Below is a small trained network, with its code and all its weights. Each question gives an input and a class and asks what happens when units are switched off, that is, made to give their printed mean instead of their output.

import numpy as np


def w(rows, s, z=0):
    codes = np.array(rows[::2]) - 128.0
    scale = np.full(codes.shape[1], s)
    scale[-1] = z or s
    return codes * scale


def norm(h):
    return h / np.sqrt((h * h).mean(-1, keepdims=True) + 1e-5)


def f(y):
    return np.maximum(y, 0)


def log_softmax(a):
    a = a - a.max(-1, keepdims=True)
    return a - np.log(np.exp(a).sum(-1, keepdims=True))


def net(x, mask):
    res = np.array(x, float).reshape(1, 2) / 4 @ E
    u = 0
    for l in range(2):
        y = f(norm(res) @ A[l][:, :-1].T + A[l][:, -1])
        res = res + np.where(mask[u : u + 12], y, B[l][:, -1]) @ B[l][:, :-1]
        u += 12
    return log_softmax(norm(res)[-1] @ U[:, :-1].T + U[:, -1])


A, B = {}, {}
E = w([
[229,65,164,171],'x0',
[6,129,117,157],'x1',
],0.0021)
A[0] = w([
[119,146,104,107,120],'L0N1',
[102,116,164,133,172],'L0N2',
[189,138,125,127,64],'L0N3',
[133,48,146,177,88],'L0N4',
[180,119,110,111,71],'L0N5',
[132,2,192,190,114],'L0N6',
[126,132,152,127,92],'L0N7',
[76,111,162,127,71],'L0N8',
[171,41,177,153,43],'L0N9',
[124,127,117,135,85],'L0N10',
[154,76,139,175,8],'L0N11',
[106,141,156,121,43],'L0N12',
],0.0071,0.0018)
B[0] = w([
[152,142,177,181,165],'L0N1',
[142,114,144,171,166],'L0N2',
[87,88,166,85,188],'L0N3',
[147,218,31,23,200],'L0N4',
[78,95,172,94,181],'L0N5',
[151,180,27,38,253],'L0N6',
[112,140,106,127,128],'L0N7',
[137,82,144,167,173],'L0N8',
[168,253,93,120,221],'L0N9',
[141,124,120,139,128],'L0N10',
[137,252,102,126,178],'L0N11',
[148,133,115,153,137],'L0N12',
],0.0041)
A[1] = w([
[176,109,152,80,179],'L1N1',
[161,175,83,96,193],'L1N2',
[48,31,117,152,75],'L1N3',
[199,120,98,77,202],'L1N4',
[73,53,50,92,17],'L1N5',
[137,105,140,128,6],'L1N6',
[64,126,62,76,107],'L1N7',
[137,80,253,68,88],'L1N8',
[90,69,31,78,11],'L1N9',
[233,133,76,179,184],'L1N10',
[125,197,135,119,21],'L1N11',
[46,79,88,204,179],'L1N12',
],0.0048,0.0011)
B[1] = w([
[70,79,75,148,189],'L1N1',
[139,111,196,143,253],'L1N2',
[144,176,165,107,179],'L1N3',
[79,103,84,187,233],'L1N4',
[254,110,143,143,150],'L1N5',
[154,120,128,150,128],'L1N6',
[170,81,137,178,208],'L1N7',
[124,34,128,47,180],'L1N8',
[233,64,178,179,153],'L1N9',
[35,150,142,152,183],'L1N10',
[159,115,151,104,184],'L1N11',
[97,118,86,143,213],'L1N12',
],0.0053,0.0033)
U = w([
[29,144,122,217,191],'0',
[213,57,113,189,110],'1',
[158,189,252,126,125],'2',
[171,239,57,51,185],'3',
[135,121,144,124,2],'4',
[102,2,128,48,155],'5',
],0.014,0.0073)

Each question gives the input, the list of numbers given to net, and the class t.
The units are the neurons (one row each of A and B). Each row of codes is followed by its name. A weight is (code - 128) times the scale printed after its matrix; where a second scale follows, it is the last column's (A, B and U).
mask holds one flag per neuron, layer by layer. A switched-off neuron (its flag False) gives its mean, the last column of its row in B, instead of its output. The means were averaged over made-up inputs and are rounded, as every weight is.
A unit's drop is (log p(t) with every unit on - log p(t) with that unit switched off) / (log p(t) with every unit on - log p(t) with every unit switched off).
The circuit of an input: a set's keep is (log p(t) with only the set's units on - log p(t) with every unit switched off) / (log p(t) with every unit on - log p(t) with every unit switched off). Starting from the 12 units with the biggest drops (on a tie, the unit counted first), units are removed one at a time, each time the one whose removal leaves the highest keep (on an exact tie, the one counted first), for as long as the keep stays at least 0.8.
units of the circuit, in order: the units of the circuit, biggest drop first
unit that matters most: the unit with the biggest drop
k most important neurons: the k neurons with the biggest drops, biggest first
top k neurons in layer l: the k neurons of layer l with the biggest drops, biggest first
drop of u: that unit's drop, to one decimal
input [-3,3], class 0: 2 most important neurons => (L0N6; L0N4)
input [-4,3], class 0: most important neuron => (L0N6)
input [-8,-1], class 0: units of the circuit, in order => (L0N6; L0N9)
input [-5,1], class 0: 4 most important neurons => (L0N6; L0N4; L0N9; L0N1)
input [-3,-1], class 2: 3 most important neurons => (L0N3; L0N5; L0N6)
input [-1,1], class 0: 2 most important neurons => (L0N6; L0N3)
input [-2,2], class 0: top 2 neurons in layer 0 => (L0N6; L0N4)
input [1,2], class 1: 2 most important neurons => (L0N9; L1N9)
input [-4,-4], class 5: 2 most important neurons => (L0N9; L0N6)
input [-1,3], class 0: 3 most important neurons => (L0N6; L0N4; L1N12)
input [-5,-3], class 2: top 2 neurons in layer 0 => (L0N6; L0N3)
input [-3,0], class 0: 2 most important neurons => (L0N4; L0N6)
input [-3,-2], class 2: 2 most important neurons => (L0N3; L0N5)
input [-4,2], class 0: most important neuron => (L0N6)
input [-8,-2], class 2: 2 most important neurons => (L1N4; L1N1)
input [-8,-5], class 2: drop of L0N6 => 0.3
input [1,7], class 1: drop of L0N11 => 0.1
input [5,6], class 3: drop of L1N9 => 0.0
input [-7,1], class 0: drop of L0N4 => 0.2
input [1,-5], class 5: 2 most important neurons => (L0N3; L0N5)
input [6,-7], class 3: unit that matters most => L0N9
input [-8,-6], class 2: 2 most important neurons => (L0N6; L0N4)
input [-5,-2], class 2: top 2 neurons in layer 0 => (L0N6; L0N1)
input [1,-6], class 5: top 2 neurons in layer 0 => (L0N3; L0N5)
